Below is a small trained network, with its code and all its weights. Each question gives an input and a target symbol and asks what happens when units are switched off, that is, made to give their printed mean instead of their output.

import numpy as np


def w(rows, s, z=0):
    codes = np.array(rows[::2]) - 128.0
    scale = np.full(codes.shape[1], s)
    scale[-1] = z or s
    return codes * scale


def norm(h):
    return h / np.sqrt((h * h).mean(-1, keepdims=True) + 1e-5)


def f(y):
    return np.maximum(y, 0)


def softmax(a):
    e = np.exp(a - a.max(-1, keepdims=True))
    return e / e.sum(-1, keepdims=True)


def log_softmax(a):
    a = a - a.max(-1, keepdims=True)
    return a - np.log(np.exp(a).sum(-1, keepdims=True))


def net(x, mask):
    ids = ['βγδεζηθξπσφψω'.index(c) for c in x.split()]
    T = len(ids)
    res = E[ids] + P[:T]
    u = 0
    for l in range(2):
        r = norm(res)
        for j in range(2):
            rows = slice(4 * j, 4 * j + 4)
            q, k, v = (r @ M[l][rows].T for M in (Q, K, V))
            z = softmax(np.where(np.tri(T) > 0, q @ k.T / 4**0.5, -1e9)) @ v
            o = O[l][rows]
            res = res + np.where(mask[u + j], z, o[:, -1]) @ o[:, :-1]
        u += 2
        y = f(norm(res) @ A[l][:, :-1].T + A[l][:, -1])
        res = res + np.where(mask[u : u + 4], y, B[l][:, -1]) @ B[l][:, :-1]
        u += 4
    return log_softmax(norm(res)[-1] @ U[:, :-1].T + U[:, -1])


Q, K, V, O, A, B = {}, {}, {}, {}, {}, {}
E = w([
[138,148,99,116,129,83,110],'β',
[159,151,124,116,132,88,112],'γ',
[155,148,115,114,113,95,104],'δ',
[169,133,78,97,127,109,124],'ε',
[175,139,132,108,105,121,123],'ζ',
[156,132,98,105,89,139,128],'η',
[123,135,109,106,85,125,134],'θ',
[109,138,139,163,125,130,167],'ξ',
[106,132,124,133,132,123,174],'π',
[115,4,133,132,121,93,135],'σ',
[116,125,149,126,109,157,159],'φ',
[127,122,137,95,135,135,159],'ψ',
[97,125,166,116,118,122,133],'ω',
],0.042)
P = w([
[113,252,98,78,157,163,113],'0',
[113,216,104,83,141,153,128],'1',
[114,192,109,91,132,152,138],'2',
[127,178,115,100,114,126,154],'3',
[134,163,118,105,104,115,166],'4',
[139,148,124,115,95,103,173],'5',
[147,134,128,120,85,98,186],'6',
[150,116,124,122,80,92,186],'7',
[156,99,126,125,77,87,190],'8',
[152,79,122,126,79,85,175],'9',
[160,66,130,130,75,78,187],'10',
[162,51,136,139,72,66,178],'11',
],0.021)
Q[0] = w([
[74,92,127,67,236,143,114],'L0H1',
[157,141,106,61,132,57,219],'L0H1',
[63,102,151,126,125,27,153],'L0H1',
[51,182,127,83,86,195,161],'L0H1',
[127,129,138,25,194,117,158],'L0H2',
[130,195,105,39,32,26,205],'L0H2',
[77,116,180,89,199,173,214],'L0H2',
[114,207,110,142,157,253,125],'L0H2',
],0.039)
K[0] = w([
[169,185,163,149,156,154,73],'L0H1',
[138,32,166,105,80,135,131],'L0H1',
[161,73,149,153,161,113,119],'L0H1',
[85,155,150,87,162,142,144],'L0H1',
[79,108,145,131,103,130,97],'L0H2',
[112,2,173,135,147,105,178],'L0H2',
[76,158,138,78,168,113,121],'L0H2',
[141,192,175,122,128,150,156],'L0H2',
],0.055)
V[0] = w([
[131,133,228,150,42,175,178],'L0H1',
[32,169,147,87,116,36,139],'L0H1',
[165,94,220,81,231,82,139],'L0H1',
[152,179,137,55,162,160,163],'L0H1',
[182,118,165,73,98,94,189],'L0H2',
[91,129,172,196,194,169,229],'L0H2',
[88,103,118,4,134,132,138],'L0H2',
[146,100,46,170,152,138,191],'L0H2',
],0.044)
O[0] = w([
[230,74,198,131,109,92,154,171],'L0H1',
[103,119,146,107,231,58,131,201],'L0H1',
[101,161,159,2,146,183,135,115],'L0H1',
[206,189,141,132,183,160,92,161],'L0H1',
[166,201,138,136,112,114,200,252],'L0H2',
[60,156,209,159,220,180,90,110],'L0H2',
[231,119,136,136,163,120,191,248],'L0H2',
[91,167,80,190,140,189,150,159],'L0H2',
],0.034,0.036)
A[0] = w([
[149,3,130,147,115,145,146,53],'L0N1',
[67,225,127,174,160,217,160,159],'L0N2',
[15,88,175,168,111,112,55,103],'L0N3',
[119,122,181,122,88,179,160,3],'L0N4',
],0.051,0.0045)
B[0] = w([
[157,112,153,133,189,175,144,160],'L0N1',
[136,132,205,203,102,45,170,251],'L0N2',
[85,127,142,119,3,130,92,144],'L0N3',
[98,138,134,129,182,118,132,179],'L0N4',
],0.043,0.021)
Q[1] = w([
[37,111,49,131,111,139,49],'L1H1',
[92,89,162,140,73,198,187],'L1H1',
[144,134,122,3,137,147,135],'L1H1',
[82,118,76,84,37,58,113],'L1H1',
[148,101,103,143,22,111,69],'L1H2',
[195,127,109,128,168,143,48],'L1H2',
[136,197,195,151,137,48,244],'L1H2',
[100,165,80,82,121,146,133],'L1H2',
],0.049)
K[1] = w([
[108,184,125,147,152,107,2],'L1H1',
[103,92,112,146,130,196,115],'L1H1',
[132,111,62,68,125,139,98],'L1H1',
[103,130,78,143,59,115,93],'L1H1',
[138,95,87,203,118,153,110],'L1H2',
[176,82,140,118,153,138,107],'L1H2',
[143,121,199,126,81,94,243],'L1H2',
[125,153,102,108,83,147,107],'L1H2',
],0.061)
V[1] = w([
[70,227,82,156,119,32,150],'L1H1',
[156,138,153,206,101,254,141],'L1H1',
[100,237,182,142,129,80,83],'L1H1',
[140,174,54,64,193,210,182],'L1H1',
[115,214,94,49,175,167,173],'L1H2',
[89,124,50,200,180,236,167],'L1H2',
[135,175,175,144,106,61,184],'L1H2',
[88,22,90,133,234,85,177],'L1H2',
],0.048)
O[1] = w([
[75,134,83,152,85,163,255,166],'L1H1',
[164,212,102,173,136,136,34,108],'L1H1',
[47,166,173,146,44,111,177,126],'L1H1',
[190,181,151,61,181,185,163,151],'L1H1',
[123,169,144,74,141,189,208,148],'L1H2',
[132,135,63,221,133,156,220,79],'L1H2',
[112,160,78,65,209,117,101,255],'L1H2',
[147,52,123,152,193,80,196,163],'L1H2',
],0.039,0.06)
A[1] = w([
[62,148,52,63,128,123,102,125],'L1N1',
[133,97,179,173,129,149,2,22],'L1N2',
[155,134,96,42,80,221,138,253],'L1N3',
[137,126,72,192,37,175,24,28],'L1N4',
],0.071,0.0019)
B[1] = w([
[102,114,66,98,174,186,87,197],'L1N1',
[126,63,62,145,149,255,119,205],'L1N2',
[91,124,139,196,116,81,49,250],'L1N3',
[140,116,196,49,17,137,195,186],'L1N4',
],0.064,0.026)
U = w([
[99,100,141,142,161,175,247,102],'β',
[50,163,124,78,127,150,132,153],'γ',
[62,113,79,92,128,89,83,139],'δ',
[98,215,49,164,111,143,111,144],'ε',
[104,190,111,123,105,78,26,149],'ζ',
[170,152,130,92,49,147,143,174],'η',
[176,106,75,183,146,42,121,62],'θ',
[53,111,183,143,80,150,92,255],'ξ',
[74,162,186,231,165,80,128,120],'π',
[129,153,125,121,157,124,86,87],'σ',
[143,93,146,183,151,203,85,187],'φ',
[170,255,204,148,153,167,129,78],'ψ',
[113,67,237,78,148,78,99,114],'ω',
],0.01,0.0054)

Each question gives the input, a string of symbols that net reads in full, and the target symbol t.
The units are the heads (4 rows each of Q, K, V and O) and the neurons (one row each of A and B). Each row of codes is followed by its name. A weight is (code - 128) times the scale printed after its matrix; where a second scale follows, it is the last column's (O, A, B and U).
mask holds one flag per unit, layer by layer, with each layer's heads first. A switched-off unit (its flag False) gives its mean, the last column of its rows in O or B, instead of its output. The means were averaged over made-up inputs and are rounded, as every weight is.
A unit's drop is (log p(t) with every unit on - log p(t) with that unit switched off) / (log p(t) with every unit on - log p(t) with every unit switched off).
The circuit of an input: a set's keep is (log p(t) with only the set's units on - log p(t) with every unit switched off) / (log p(t) with every unit on - log p(t) with every unit switched off). Starting from all 12 units, units are removed one at a time, each time the one whose removal leaves the highest keep (on an exact tie, the one counted first), for as long as the keep stays at least 0.8.
circuit, biggest first: the units of the circuit, biggest drop first
most important unit: the unit with the biggest drop
top k neurons: the k neurons with the biggest drops, biggest first
which heads matter: for each layer, one digit per head in row order, 1 if its drop is at least 0.15 and else 0, layers parted by /
input β β β ξ η β φ β, target φ: circuit, biggest first	L0H1; L1H1; L1N2; L0H2
input β δ π δ ξ, target π: most important unit	L0H2
input ζ ε η β β η β π γ, target π: circuit, biggest first	L0H2; L0N2
input θ ξ ξ π ε β ω β β η, target η: circuit, biggest first	L0H1; L0H2; L1N4; L1H2
input β β β β η, target η: which heads matter	10 / 01
input φ δ θ β β ξ φ η η, target φ: which heads matter	11 / 10
input γ ξ ψ η ε ζ δ η η ψ, target ψ: circuit, biggest first	L0H2; L1H1
input θ η ζ φ γ γ, target φ: which heads matter	10 / 10
input ω ω π γ, target ω: which heads matter	11 / 11
input γ η β ω η, target ω: circuit, biggest first	L0H1; L1H1
input η ε δ δ φ ε φ φ ψ β β, target ψ: which heads matter	11 / 00
input φ β φ ε, target φ: circuit, biggest first	L0H1; L1N2; L1H1; L0H2
input η β φ δ, target φ: circuit, biggest first	L0H1; L1N2; L1H1; L0H2
input θ ε γ θ δ, target θ: which heads matter	10 / 00
input ω ε η ε ζ, target η: most important unit	L0H1
input δ ζ β, target ζ: circuit, biggest first	L0H2; L0H1; L1H2; L1N3
input β ε ζ β β ε θ ξ δ δ δ, target δ: top 2 neurons	L1N1; L1N3
input β θ ε, target θ: circuit, biggest first	L0H2; L0H1
input β η ε δ δ β η β ω δ φ, target ω: which heads matter	11 / 01
input φ ω ω π φ θ δ, target φ: most important unit	L1H1
input δ β ε ε γ, target ε: circuit, biggest first	L0H1; L0H2
input θ ω ω ε, target ω: which heads matter	11 / 00
